Below is a small trained network, with its code and all its weights. Each question gives an input and a class and asks what happens when units are switched off, that is, made to give their printed mean instead of their output.

import numpy as np


def w(rows, s, z=0):
    codes = np.array(rows[::2]) - 128.0
    scale = np.full(codes.shape[1], s)
    scale[-1] = z or s
    return codes * scale


def norm(h):
    return h / np.sqrt((h * h).mean(-1, keepdims=True) + 1e-5)


def f(y):
    return y / 2 * (1 + np.tanh(0.7978845608 * (y + 0.044715 * y**3)))


def log_softmax(a):
    a = a - a.max(-1, keepdims=True)
    return a - np.log(np.exp(a).sum(-1, keepdims=True))


def net(x, mask):
    res = np.array(x, float).reshape(1, 4) / 4 @ E
    u = 0
    for l in range(2):
        y = f(norm(res) @ A[l][:, :-1].T + A[l][:, -1])
        res = res + np.where(mask[u : u + 4], y, B[l][:, -1]) @ B[l][:, :-1]
        u += 4
    return log_softmax(norm(res)[-1] @ U[:, :-1].T + U[:, -1])


A, B = {}, {}
E = w([
[243,189,62,241,96,164,176,178],'x0',
[142,116,141,104,149,125,121,149],'x1',
[81,193,164,114,132,169,78,172],'x2',
[137,117,154,139,184,106,108,176],'x3',
],0.011)
A[0] = w([
[182,159,128,122,51,160,181,227,233],'L0N0',
[97,159,202,34,133,78,103,134,255],'L0N1',
[94,2,103,99,151,45,125,59,163],'L0N2',
[158,168,71,146,126,141,62,55,131],'L0N3',
],0.0064,0.0019)
B[0] = w([
[151,62,26,89,165,63,149,148,218],'L0N0',
[122,176,115,137,8,160,90,89,250],'L0N1',
[121,198,5,164,156,148,167,188,253],'L0N2',
[145,166,254,5,254,97,42,137,144],'L0N3',
],0.0087,0.006)
A[1] = w([
[139,152,173,94,106,113,123,69,228],'L1N0',
[80,124,71,69,118,75,168,60,249],'L1N1',
[220,47,110,157,123,1,142,75,64],'L1N2',
[164,236,55,133,150,144,122,207,205],'L1N3',
],0.0087,0.0012)
B[1] = w([
[140,116,40,87,106,143,33,205,143],'L1N0',
[136,168,180,118,189,120,218,211,205],'L1N1',
[123,94,164,238,63,254,125,95,191],'L1N2',
[30,130,125,36,170,94,193,141,254],'L1N3',
],0.0076,0.01)
U = w([
[56,201,43,50,194,74,242,202,184],'0',
[214,95,164,98,164,67,67,37,3],'1',
[218,117,176,131,141,2,62,34,14],'2',
[211,83,80,211,118,216,187,139,213],'3',
[48,226,172,88,64,216,9,178,148],'4',
[147,138,182,146,163,77,85,50,12],'5',
[174,99,225,153,111,29,84,60,6],'6',
],0.0091,0.0046)

Each question gives the input, the list of numbers given to net, and the class t.
The units are the neurons (one row each of A and B). Each row of codes is followed by its name. A weight is (code - 128) times the scale printed after its matrix; where a second scale follows, it is the last column's (A, B and U).
mask holds one flag per neuron, layer by layer. A switched-off neuron (its flag False) gives its mean, the last column of its row in B, instead of its output. The means were averaged over made-up inputs and are rounded, as every weight is.
A unit's drop is (log p(t) with every unit on - log p(t) with that unit switched off) / (log p(t) with every unit on - log p(t) with every unit switched off).
The circuit of an input: a set's keep is (log p(t) with only the set's units on - log p(t) with every unit switched off) / (log p(t) with every unit on - log p(t) with every unit switched off). Starting from all 8 units, units are removed one at a time, each time the one whose removal leaves the highest keep (on an exact tie, the one counted first), for as long as the keep stays at least 0.8.
units of the circuit, in order: the units of the circuit, biggest drop first
top k neurons: the k neurons with the biggest drops, biggest first
k most important neurons of layer l: the k neurons of layer l with the biggest drops, biggest first
drop when u is switched off: that unit's drop, to one decimal
input [-1,-2,3,4], class 4: most important neuron of layer 0	[L0N2]
input [-5,6,1,3], class 4: 2 most important neurons of layer 0	[L0N1; L0N0]
input [0,8,1,-3], class 4: top 2 neurons	[L0N2; L0N1]
input [8,6,3,-8], class 0: top 2 neurons	[L1N3; L0N3]
input [-5,4,1,7], class 4: units of the circuit, in order	[L0N1; L1N3]
input [1,-7,-3,-4], class 3: 2 most important neurons of layer 0	[L0N2; L0N1]
input [0,-6,1,-2], class 4: 3 most important neurons of layer 0	[L0N2; L0N3; L0N0]
input [1,7,-3,1], class 3: 2 most important neurons of layer 0	[L0N1; L0N3]
input [2,-2,8,-5], class 0: 2 most important neurons of layer 0	[L0N0; L0N1]
input [2,-4,-1,-4], class 3: top 2 neurons	[L0N2; L1N2]
input [3,5,-4,1], class 3: top 2 neurons	[L1N2; L0N2]
input [1,-7,-6,2], class 3: top 2 neurons	[L1N2; L0N1]
input [2,-1,-3,7], class 3: top 2 neurons	[L0N2; L1N2]
input [-2,8,4,8], class 4: top neuron	[L0N2]
input [-1,4,4,-6], class 4: drop when L0N2 is switched off	0.2
input [8,-3,8,1], class 0: drop when L1N3 is switched off	0.1
input [-2,0,3,-1], class 4: drop when L0N0 is switched off	0.0
